<16> [  5  -8  -9   2   7  20 -26  60   1  14 -30  -8   3 -17  17   5 -13   5
  29  25  17  34  22  40 -41 -24]
<18> [-13 -18   1  40   4  48 -23   7  54  23   6 -23   3  18  -4  14  25 -18
  51 -11   7 -39   4  14  10 -12]
<17> [ 19  27  34  21   2  54  33 -70   3 -59  63 -18  13   1 -37  24  54 -37
  21 -46 -25 -44   8 -36 -10 -26]
<29> [-51  52 -22   8 -20 -66 -19 -29  54 106   3  37  12 -17   7  19  13  -4
 -17  -7  48 -21  22  -5 103  17]
<16> [ 28  51 -60 -30  41  88 -29   8 -48  10  23 -46  49  14 -13  -4 -57   6
   0  -6  38  -2   2 -17 -34 -41]
<25> [ 14 -16   9  -4   8  15   5 -26 -35 -73  71 -16 -20  44 -41 -26  23 -14
 -31  -7 -40 -23 -33 -14  -4  18]
<18> [ 12 -41  20  16  -3  16  21   4   7  -1 -43   5  12  -4  15   3 -21   9
  23   4 -23  -5  -6  -1 -22  -9]
<16> [ -5  33  10 -17 -11  -5  12 -38   5   8   6  -8  -9 -14  -1   1   5  -7
 -27 -27   8  -9   4 -34   2   2]
<17> [ 21   3   9  11   7  20  49 -39  -6 -21 -24  18  47 -19   8  30  -8   5
  42 -17 -16 -14   5 -25  -2 -22]
<18> [  7   3 -13  -4  14  11  -6  -7 -10 -13  14 -19  -7  22 -10  -7  -3   6
 -10  -7   8  -9 -19 -12  10  14]
<18> [-33  31 -22 -41 -29 -58   1  11  -9  74 -37  57  36 -49  33  -5 -46   7
 -28  23   6  30  34  11   6 -18]
<25> [-16  24  -3 -41 -21 -28  22   3  11  -2 -50   9  -9 -47  43   9   1   5
  12 -16   8  33  22  -5 -35  -4]
<25> [ 20   5  10   1   9   2   0  15 -11 -27  -6 -15 -19  -9   0   7  10   6
   2   2  13  26   4   4 -21   1]
<18> [ -2  39  10 -23 -11 -13  19 -12 -20 -58  37  18   2 -34  -5  14  46 -24
  11  -9 -18  25  32  10 -32 -22]
<16> [ 12 -28  16  43   6  41  -9 -11   4  36  18   1  31  24 -27  -3 -23  -8
  -3  12 -16 -41  -7  -3  17 -20]
<29> [ 41 -30 -14  -8  33  20  -1  33 -49 -58 -12 -29 -15  28  -3 -16 -28  30
  -3  17   0  27 -33   3 -32  17]
<17> [ 17 -40  33   6  -6   1  11  11  -8 -17 -24  -8 -24   2   3 -14 -13   8
 -17   8 -22  10 -14  -2 -33   7]
<17> [ -4 -53  39  71  -2 -17 -59  52   4  -8  94  17 -34  43 -64 -17  62 -33
 -22  59 -29  -5   4  75  33   6]
<29> [  7  22  36  39  -4   8 -26  -1  17  35  35  -6 -12 -12 -30  14  28 -21
 -21   5  22  -4  27   8  14 -18]
<29> [-39 -12 -66 -34   3   7 -33  60  18  11 -26  -4   9  10  38 -12 -12   5
  51  13   9  13   1  45 -19   0]
<29> [ 10  -5  47  51  -8  16  15 -43  22  24  20  11  16  -3 -27  19  17 -18
  -2 -10 -13 -39   9 -18  28 -17]
<29> [ 17   5  74  32 -22  28  40 -48  41  13 -36 -11  -7 -45   6  32  20 -17
  13 -39  -5 -18  25 -39 -30 -29]
<29> [ 55 -54  41  78  31  32  26 -36 -20 -21  21   3  25  45 -48  12 -10  13
   1  12 -27 -45 -36 -23  46   7]
<16> [ 13 -67  28  34  -2 -17  27  -9  -3  -4 -22  28  10  22  -5  -7 -19  15
  -2  20 -42 -20 -28  -2  24  18]
<29> [ -9   1 -51 -57   9 -34  -4  27 -47 -47   6   6  -8  17  13 -29 -17  19
 -15  16  -8  34 -22  14 -12  27]
<18> [ -4  22 -36 -14  17  47 -26 -20  -2  19  34 -43   4  39 -18 -18 -20  -4
 -21 -22  21 -38 -24 -28  14   5]
<17> [-36  21 -22 -51 -22 -30  -3   4  -1 -16  13  10 -15 -12  17 -18  16 -13
 -10  -8 -12  15   9   9 -19   6]
<25> [-16  16  -7 -49 -17  14  16 -37 -13 -32  26 -12  -6   4   1 -25   0 -17
 -25 -31 -30 -18 -11 -31 -34  -2]
<17> [ -8  40 -40 -51   2   5  -8   3   0  57 -61 -27   1 -19  39  -9 -62  26
 -23 -19  50  16  -2 -33 -16   3]
<25> [-48   6 -23 -35 -26 -46  25 -24  11 -38  26  45  14  -4  15  -3  41 -21
  27 -12 -44 -12   5  12  16  10]
<16> [ 40 -15  11   3  18   3 -13  37 -51 -12  -5 -11 -13   5 -14 -16 -35  21
 -40  34   7  38  -8  10 -28   0]
<29> [  0 -28 -49 -24  21 -10   0  38 -17 -34 -35  -3   0  23  27 -10 -22  31
  32  14   2  21 -29  18  -4  28]
<18> [  8 -87   6  55  24  29  -1  16  41 -63  -3 -34 -37  68  -6   1  44   7
  68  -6 -22 -39 -53  17  21  45]
<25> [-60   4 -52 -60 -29 -84  27 -31  -4   7  -2  65  26   5  29 -24 -13   6
 -13  -1 -36 -13 -17  -5  52  35]
<16> [  8 -19 -50 -14  28  17   1  34 -25 -33 -19   1  30  19  17   0 -25  22
  48  17  -2  13 -15  22  -9   1]
<25> [ 28 -29  16  12  10  46 -16  20 -13  28 -24 -32  -3  13  -6 -19 -52  12
 -27  12   4  -3 -14 -10 -35 -13]
<25> [  2 -13 -17 -30   3   3   1  25 -28 -40  -4  -3  -4   4  10 -17 -11   6
   3  10 -18  22  -8  14 -40   0]
<16> [  7  17 -24   5  20   0  12 -13  -2 -18  -1   2  19   5   3  22   8  11
  33 -10  17  -4  -4  -7  28   7]
<18> [ -6 -23  10  29   2  27  -8   4  34 -19  15 -15 -12  17  -7   9  39 -17
  41  -9 -10 -23  -2  15   0   0]
<17> [  7 -18  -5  11  -1 -11  33  10 -18  11 -39  62  73 -31  20  24 -32  11
  47  30 -27  14  24  24  -1 -36]
<17> [ -4  20 -21  52  12 -22  -6  -1  -2  79  15  75  95 -15 -17  40 -18   2
  31  43  15 -12  37  33  88 -36]
<16> [-35 -23 -19 -23 -18 -13   6  17  26 -10 -25  15   0  -4  33  -7  10  -5
  39  -3 -24  -1   1  21 -17   4]
<29> [-33 -33 -39 -65 -19 -19  55 -21 -16 -67 -25  37  32   6  42 -22 -15   4
  40 -15 -73 -12 -25  -6 -30  10]
<25> [ 43  13  18  40  32  24 -19  28 -10 -27  15 -32 -22  -1 -23  27  29   5
  16   9  40  28  12  15  -5  -5]
<18> [-12  31 -23  28  14  39  -9   9  44  -6  12  -2  34 -16   7  51  54 -22
 101 -15  25 -11  39  31  10 -34]
<17> [ -1 -35   8 -29 -14   2   9  37 -16 -38 -29   1 -14 -13  24 -21 -13   1
   7  13 -36  31   1  21 -73  -9]
<16> [-18  28 -22 -64 -16  18   3  -2  -6   5 -26 -19  -2 -23  31 -19 -29  -3
 -13 -24   1  12   7 -20 -60 -16]
<18> [ -5 -25  30  29  -8 -47 -17  22  18  -1  10   6 -50   9 -12  -4  37   0
 -21  19   3  14  -5  23  28  33]
<25> [ 48 -32  49   2   4 -14  15  38 -23 -16 -80 -24 -52 -28  22  -4 -33  37
 -31  15  15  62  -7  -8 -60  13]
<17> [ 36 -33  46  15   6  51  -8   7  -4 -21  -8 -61 -52  18 -15 -21 -10   1
 -33 -11  -2  -3 -23 -23 -56   4]
[-12 -12   5   2  -8  -7 -30  46   6   2   9  -1 -23  -4   0 -10  17 -11
  -1  23  -1  23  15  40 -22  -5] => <16>
[-41 -40 -57 -75 -16  30 -10  29 -19 -23  -2  -5  15  30  28 -60 -46  -8
   5   5 -59 -13 -26  17 -68  -7] => <16>
[ 18 -16  47  15  -7  -1 -10 -15   2  23   0 -34 -55  14 -20 -24 -12   4
 -75  -7   8  -8 -23 -33  -2  24] => <17>
[ 24 -31  15   9   7   3 -15  42 -29   0 -12  -3 -10   4  -7 -16 -29  13
 -24  35  -6  28  -4  21 -29  -5] => <16>
[ -6  -3 -19  -4   5  -9  -5  29  -2 -12  -7  13  10  -7  12   8   8   3
  32  15   1  20  11  29  -5  -5] => <25>
[-38  67 -58 -31   4  26 -30  -1  11 -21  74  -9  20   2  -9  11  53 -38
  42 -21  16 -12  29  23   3 -23] => <17>
[ -4  -1 -26  30  19  -8 -34   7  -2  46  35  10  20  37 -28  -3 -12   7
 -16  25  21 -22 -12  13  72  13] => <29>
[ -3 -29 -10  -4   7 -31   0  18  11 -21 -30 -13 -41  22  18  -9   6  24
   4   0   9  11 -31   2  16  48] => <17>
[-19  50 -59 -73   4 -32   6   6 -33 -46   8   6   2 -13  24  -6   4   8
   4 -10  12  37   3   2 -15  12] => <25>
[ 41  -8 -10 -13  26  62  39  -8  -6 -18 -90 -41  21 -13  40  18 -55  36
  47 -30  19   5 -17 -43 -53 -12] => <17>
[ 20 -13 -10  25  26  23  16  -5   8 -29 -19 -12  13  14   5  25   8  15
  53 -10  10 -11 -14  -5  16   8] => <17>
[-63  55 -74 -57 -13 -16 -73  59  22  76   7  -8  -7 -12  27 -21 -10 -11
 -11  12  52  26  31  42  -3  -8] => <29>
[  6  21 -38 -16  22 -16 -12  45 -24 -49   7   4   0  -8   9  15  23  10
  39  18  22  48  14  39  -9   3] => <25>
[  63  -78   -6    2   40  -22   25   26 -100  -75  -12   13    4   55
  -19  -37  -68   57  -43   54  -41   29  -68    0    1   43] => <16>
[  7 -37  30   2 -12  25  -6  34 -17 -43  20  -2 -13  -2 -10 -18  13 -22
   3  20 -46  15  10  33 -69 -26] => <17>
[-16  10 -22 -19  -2 -24   3  17  28  17 -58  -4 -13 -19  42  12  -3  19
  27 -10  32  21   3   1   2  17] => <29>
[-31 -12 -12 -22 -16 -14 -22  31   8 -14  19   2 -23   6   6 -22  22 -16
   0  10 -18   9   3  32 -20   6] => <16>
[ 23   2   0  23  22 -43  15  -7   6  12 -48  -2 -19   2  11  23  -8  42
  -3  -1  47  17 -20 -22  58  45] => <29>
[ 22 -25  -8  36  28  56 -25  40  32  41 -62 -46  -2  10  18  17 -30  23
  44   2  46  -2  -7   6 -10  -6] => <29>
[-40 -77  69  44 -58   8   5  -2  78  83 -43  31   3 -17  16 -12  -6 -32
   9   6 -59 -49  16  15 -18 -28] => <16>
[-21  -2 -12 -50 -11 -48 -17   8  16   4 -35 -47 -93  20  27 -41  -7  25
 -65 -23  31  18 -43 -30   0  73] => <17>
[ -8 -20 -21  32  18 -24 -17  24  15 -16  20  11  -6  30  -9  12  37   6
  37  19   8  -3 -11  35  55  28] => <17>
[-43  -2  28 -27 -52   9  20 -44  49  51 -28   4  -2 -27  26 -17 -11 -28
 -17 -38 -32 -39  11 -34 -32 -19] => <16>
[ 36   2  49  36  -2  49  15 -27 -18  32   7   8  43 -22 -28  13 -31 -13
 -19   6 -16 -18  23 -19 -23 -55] => <17>

(55) [ 27   5  -3  68  -1  -2  -8  39 -31   9   1  -6 -12 -39   1  62  72  46
  43  96  -4 -16  17 -33  42  13]
(55) [ -4 -11  25   5   2 -10   3 -12  15  26 -20  23   5  31   6  43  30   6
 -15 -22  12   9  16  32 -14  39]
(55) [-15   8  33  73 -16  -1   9  27  11   0  -1   7 -26  22  19  49  76  36
  46  70   1 -31  29  10 -23  28]
(55) [ 32 -15  12 -25  48   3  23 -41  30  44 -39 -17  28   8 -14  46  26   7
  25  -3 -16  30  16  20  13  -5]
(60) [ -3   2  16  28  36   3  10 -18  21   9   7 -49  12 -44  -4  13  57  27
  39  71 -32 -17   9 -30  44 -23]
(55) [-37 -20 -27   6 -21  -1 -39 -41  -8 -32  11  13 -25  32  56 -64 -12 -38
 -10 -38  29   5  23  26  -1  74]
(58) [ 67  -5  -1 -15  56 -16   1  53 -12  22  -5 -16  33 -64 -34 -30 -27 -28
  20  12  17  10 -18 -71  50 -47]
(60) [ 54  -1 -47 -18 -20  15  -3   7 -46   3   7   2  12 -31 -10   6 -33  -3
  -2   3 -10  29  -7  -6  16 -24]
(60) [  4   6  -2   2   8  -1 -12  36 -13  -1 -12  27 -20   9  -3 -26 -39 -13
  -2  -5  15  -8   6 -11   4   9]
(58) [ -1   7  17  27 -12  28  22  -4  16  18 -23  25 -27  49  19  22   6  13
  38  33 -25  -6  50  54 -39  17]
(55) [-32  11  14   8 -20   7  10 -19   7   9  -9  10 -11  24  -7  66  32  46
 -22   9 -24  -8   3  33 -16  11]
(55) [ 15 -12  29  45 -13   5  -5  15  -7  32  16  35   4 -12  37 -22   6 -23
  -9  17   1  -5  54  20   6  39]
(49) [-50  26  47  32 -23  14  23   0  18   5  46 -17   7 -43  -7   4  23  38
 -35  52 -59 -46   1  -4   2 -45]
(49) [-10   6  31 -24  24 -16  19  12  34   2  -4 -14  18   3 -28  -3  -4  -5
  -7 -24   6  -8 -29 -16 -18 -37]
(49) [-27  18 -41  -7 -13  37  -1 -19  -3 -41 -15  -5 -53  46  14 -40 -47   5
  47  23 -27 -11  14  24 -25  -8]
(49) [-22   4   5  16 -33   7  19 -22  21 -32  35 -35   4   6  19 -17  31  -1
  28  19 -14 -13  -7  12 -42 -24]
(58) [-72  12 -12   6 -11   4 -26 -28  -3 -30  -4   4 -42  24   9   5   5  33
 -27   3 -10 -24  -4   9  14  37]
(55) [-50  20  -8   1 -41 -14 -13  18 -15 -37   5  13 -28  26 -17  46  14  41
 -39 -15  15 -20 -44  -2 -25   9]
(49) [  3 -11   9  -8 -22 -22  20  -8  30 -40  54 -56  44 -17  11 -51  28 -43
  23 -26  25   2 -42 -20 -49 -47]
(58) [-21   7  25  46   2  18   6  -4  12  11   8   0 -17  -6  21  -6  24  17
  21  60 -33 -27  42  11  10   9]
(58) [ 85  -6 -43  14  -5  38  17   0 -30  29 -44  17 -14  25  10  54   1  13
  82  52 -19  39  51  41 -10   7]
(49) [-55   1  27 -40  35 -18  -9  -9  38 -14   0  -2   0  14  -9 -72 -47 -34
 -42 -64  17 -18 -23 -16  -1  -4]
(58) [ -6   6  24  10 -53  -7  18  25   4 -13  42   8  17   1   5 -11   1 -14
 -24 -21   8 -10 -18  12 -58 -25]
(60) [ 21 -15   4  23 -29  26   3 -30 -12  37   5  34   4   8  41   3  -2 -12
  -9   6 -23  19  63  60  -5  41]
(60) [ -2   5 -26 -28 -20  22  28 -59  13 -21  21 -56  21 -11  -7  11  13  17
  21  11 -45  14 -22  16 -20 -57]
(55) [  7  -2 -10  21   5 -13 -11  17 -11 -10  -8  -7  -9  -3  -2  28  36  16
  24  24  20  -3  -8 -22  13  15]
(49) [-12  -5  -2 -21  25 -12   3  -7  31 -32  -1 -31   1  20   3 -56 -11 -35
  37 -24  24  -3 -21 -18 -22 -16]
(58) [-14   2 -44 -36  15  10 -22 -27 -17 -11 -39  12 -32  31  -9  12 -36  15
  -8 -23  -1  15  -4  12  21  26]
(60) [-22   5  16   3  16  51  13 -54  19  56 -61  52 -42  68  20  37 -25  30
   2  18 -61   4  88  94  -2  51]
(58) [  0  -2 -60 -25  -4  29 -23 -50 -36  -5 -13   1 -20  -4   8  -3 -37  13
 -11   2 -30  22  14  18  43  18]
(58) [-11  -5  37   3 -10   0  14 -16  21  13  50 -14  39 -43  14 -53  -6 -30
 -37 -11 -20 -10   7   0   0 -26]
(60) [  3  -1  11   4 -13  -4  -4  35  -2  -4   5  34  -9  22  15 -51 -43 -40
  -7 -30  27  -5  11   8 -31  13]
(49) [ 10  -5  23 -12  11 -17   9   7  13  23 -16  10  19   9 -18  41  17   5
 -19 -27  14  10 -11   5  -9   3]
(58) [ -2   0  11 -14  -1   7  10  -9  11  10   1   8   7   8   2 -19 -25 -15
 -13 -20  -9   3   9  18 -14  -8]
(60) [ -2  -2 -30  14 -25  14 -38   7 -52  12 -16  63 -39  16  22   8 -37   7
 -41  -8   5   7  36  27  28  69]
(60) [ 28 -12  17   0 -27   7  22  -4  12  13  23   8  27   8  24 -32 -12 -42
   5 -24   2  16  20  33 -47 -10]
(49) [-59  18  69  23  51  -5   2   8  34  38 -12   9  -9 -23 -21  16  18  39
 -43  35 -34 -47  18 -19  50   5]
(49) [-49  29 -11 -16   2  31  -1  -3   3 -25  -1   2 -41  12  -8 -57 -71   7
  -8  13 -41 -31   2   1   0 -29]
(55) [ 44  -6  -8 -32  29   0   6  -8 -12  39 -16  -5  33 -38 -31  36  -9   8
 -20  -8 -15  28  -8 -13  41 -24]
(60) [  2 -21   4  22 -67 -14  -8  -7 -11 -19  62   6  27  -9  48 -43  17 -47
 -29 -39  32   9   1  20 -40  26]
[-56  -3  33  12  11 -53 -22  25  24 -31   9  -7  -3  12  -6   3  49   0
 -27 -33  59 -29 -46 -40  -5  30] => (60)
[ 25 -18  10  23  35   9  11 -23  27  17 -14 -20   5   7  28 -20  30 -21
  70  35  -4   7  45  10   6  14] => (55)
[ -4 -21  21  11 -61  -5  28 -51  32 -20  73 -42  54 -10  45 -34  51 -39
   1 -26   0  11  -5  34 -65 -19] => (60)
[ 30 -11  17 -29  31 -25  10  20  16  20 -23   6  26   9 -24  13  -5 -21
  -3 -45  33  19 -20 -12 -11  -9] => (55)
[-51   4  54  12  32 -16  14 -11  57  -3   8 -30   8   2  -2 -16  40   3
   6   9  -4 -33  -6 -14  -5 -11] => (49)
[ 82 -17  19 -11  -2   9  37  11   7  50   0  13  49  -8   2   0 -16 -40
  18 -17  -3  37  27  28 -33 -30] => (60)
[  -2  -19  -34  -29   20   26   -8 -104    0   27  -25  -17    8    0
   14   37   15   23   -9   -3  -44   38   32   45   50   33] => (55)
[ 20  -4  46  63  54  23  -2  24   8  69 -34  44 -23  -9  26 -12   1  -1
  33  76 -27 -20  99  11  53  47] => (60)
[-57  20  27 -47  20  -3  43 -27  77 -41  -7 -54   1  51 -29 -21  -3   2
  32 -28 -13 -21 -50   4 -72 -71] => (60)
[  7   3   1  -7  31 -26  10  22  22 -19 -33 -28  -3  27 -31  51  47  21
  52   6  34   0 -41 -29 -19 -15] => (55)
[ 24  -6   5  16   1  11  -1 -10 -17  40   1  14  14 -31   5  29  11  13
 -19  23 -24  11  31  11  37  14] => (55)
[-45   2  41 -14  10 -13  12 -19  42   8 -12   6   3  36  -7  19  16   8
 -29 -36   2 -10  -7  23 -27  11] => (49)
[ 13 -10  -2 -10 -80 -20  15  -2  -7 -24  48  -3  39  10  10  23  27 -18
 -32 -59  31  23 -42  26 -77 -13] => (58)
[ 13   9  34  40   6  19  28  27  22  25 -28  24 -23  41   9  22  13  11
  57  49 -15 -15  48  32 -37   5] => (58)
[  1   4  35  -3 -40  10  31   7  18  10  32  17  21  10  11 -31 -28 -29
 -24 -29 -13  -3   9  37 -63 -29] => (58)
[ 89  -6 -43  -6 -80   3  18  26 -58  -4  50  -7  51 -49  -7  34   2 -10
  -7  -7   5  43 -32   0 -34 -53] => (49)
[ 28   4 -20 -18 -18   8   7   9 -21   7 -14  18  -1  13 -14  34 -20   9
  -6 -14  -2  20  -6  17 -17  -9] => (49)
[  4   6   7  78 -36   1 -19  42 -44  12  20  28 -20 -34  18  48  52  40
  -7  73  -4 -24  28 -11  31  39] => (55)
[ -1 -40  13 -15   4 -46  -1 -37  47 -26   9 -32  38  41  32 -23  59 -58
  26 -77  75  27 -24   9 -51  36] => (49)
